Below is a small trained network, with its code and all its weights. Each question gives an input and a class and asks what happens when units are switched off, that is, made to give their printed mean instead of their output.

import numpy as np


def w(rows, s, z=0):
    codes = np.array(rows[::2]) - 128.0
    scale = np.full(codes.shape[1], s)
    scale[-1] = z or s
    return codes * scale


def f(y):
    return np.maximum(y, 0)


def log_softmax(a):
    a = a - a.max(-1, keepdims=True)
    return a - np.log(np.exp(a).sum(-1, keepdims=True))


def net(x, mask):
    res = np.array(x, float).reshape(1, 5) / 4 @ E
    y = f(res @ A[0][:, :-1].T + A[0][:, -1])
    res = res + np.where(mask, y, B[0][:, -1]) @ B[0][:, :-1]
    return log_softmax(res[-1] @ U[:, :-1].T + U[:, -1])


A, B = {}, {}
E = w([
[185,82,43,248,86,20,32],'x0',
[221,113,89,195,200,180,248],'x1',
[2,121,55,195,12,123,242],'x2',
[99,16,20,12,197,75,162],'x3',
[124,136,126,109,107,132,109],'x4',
],0.0053)
A[0] = w([
[185,121,182,115,230,92,95,65],'n0',
[31,133,116,116,81,226,198,87],'n1',
[193,217,226,216,40,154,108,185],'n2',
[190,123,93,215,178,156,237,225],'n3',
[221,139,196,72,205,133,65,48],'n4',
[39,119,171,72,45,57,29,243],'n5',
[40,160,83,116,48,195,225,98],'n6',
[204,142,196,61,211,136,51,61],'n7',
[171,90,76,217,79,37,66,217],'n8',
[210,105,185,103,187,183,70,49],'n9',
[126,22,90,49,192,122,133,166],'n10',
[30,124,66,195,45,125,202,51],'n11',
[138,59,58,86,179,115,161,251],'n12',
[83,187,254,5,176,209,226,119],'n13',
[160,225,243,221,94,185,106,169],'n14',
[137,231,220,221,120,163,121,125],'n15',
],0.0058,0.0031)
B[0] = w([
[161,79,203,175,23,69,216,175],'n0',
[211,128,137,189,98,23,145,207],'n1',
[106,122,51,16,136,106,165,245],'n2',
[121,165,245,11,73,187,250,235],'n3',
[155,38,195,179,32,44,172,191],'n4',
[225,216,242,42,136,198,246,248],'n5',
[213,115,185,141,87,30,155,225],'n6',
[165,50,194,184,22,23,190,195],'n7',
[245,225,117,145,211,121,136,240],'n8',
[151,43,169,144,20,33,173,179],'n9',
[144,198,88,36,139,64,134,203],'n10',
[175,55,198,200,33,10,222,221],'n11',
[183,160,93,3,144,149,157,216],'n12',
[247,255,49,236,209,11,100,254],'n13',
[100,126,40,5,141,86,192,242],'n14',
[81,131,5,5,165,80,96,217],'n15',
],0.0049,0.0066)
U = w([
[132,38,214,212,9,40,153,70],'0',
[173,152,146,87,131,161,138,252],'1',
[117,123,26,17,163,93,124,100],'2',
[202,193,85,211,210,58,90,177],'3',
[138,140,234,68,107,209,174,216],'4',
[67,97,155,157,153,220,81,151],'5',
[22,48,111,233,231,217,26,4],'6',
[24,20,114,237,205,255,36,4],'7',
],0.0054,0.004)

Each question gives the input, the list of numbers given to net, and the class t.
The units are the neurons (one row each of A and B). Each row of codes is followed by its name. A weight is (code - 128) times the scale printed after its matrix; where a second scale follows, it is the last column's (A, B and U).
mask holds one flag per neuron, in row order. A switched-off neuron (its flag False) gives its mean, the last column of its row in B, instead of its output. The means were averaged over made-up inputs and are rounded, as every weight is.
A unit's drop is (log p(t) with every unit on - log p(t) with that unit switched off) / (log p(t) with every unit on - log p(t) with every unit switched off).
The circuit of an input: a set's keep is (log p(t) with only the set's units on - log p(t) with every unit switched off) / (log p(t) with every unit on - log p(t) with every unit switched off). Starting from the 12 units with the biggest drops (on a tie, the unit counted first), units are removed one at a time, each time the one whose removal leaves the highest keep (on an exact tie, the one counted first), for as long as the keep stays at least 0.8.
units of the circuit, in order: the units of the circuit, biggest drop first
unit that matters most: the unit with the biggest drop
top k neurons: the k neurons with the biggest drops, biggest first
drop of u: that unit's drop, to one decimal
input [4,7,-4,4,-4], class 4: unit that matters most -> n3
input [-2,6,-6,-7,4], class 2: units of the circuit, in order -> [n15 n14]
input [0,7,-1,-7,-5], class 2: units of the circuit, in order -> [n15 n14 n2]
input [-2,4,-8,8,3], class 0: top 4 neurons -> [n7 n4 n0 n9]
input [1,-8,-8,-4,2], class 0: top 2 neurons -> [n7 n4]
input [5,6,-5,-1,-2], class 4: units of the circuit, in order -> [n3 n13]
input [-3,5,5,-8,-5], class 2: top 3 neurons -> [n15 n14 n2]
input [7,-8,-1,7,6], class 4: top 3 neurons -> [n5 n13 n15]
input [-7,-1,-4,-7,0], class 2: units of the circuit, in order -> [n14 n15]
input [-8,-6,6,-2,-4], class 3: top 2 neurons -> [n13 n3]
input [-8,5,-7,-2,0], class 3: top 2 neurons -> [n13 n11]
input [-6,6,5,-2,1], class 3: top 2 neurons -> [n13 n1]
input [3,-4,0,1,2], class 4: top 3 neurons -> [n13 n5 n15]
input [5,0,-5,1,-2], class 0: top neuron -> [n13]
input [-6,0,-7,0,-6], class 0: top 2 neurons -> [n7 n4]
input [5,-1,-7,2,7], class 0: units of the circuit, in order -> [n7 n4]
input [-1,8,-8,-3,-8], class 0: drop of n0 -> 0.1
input [-8,-5,-8,8,5], class 0: units of the circuit, in order -> [n7 n4]
input [5,-7,4,-8,-2], class 2: drop of n14 -> 0.2
input [-6,1,6,1,3], class 0: drop of n6 -> 0.2
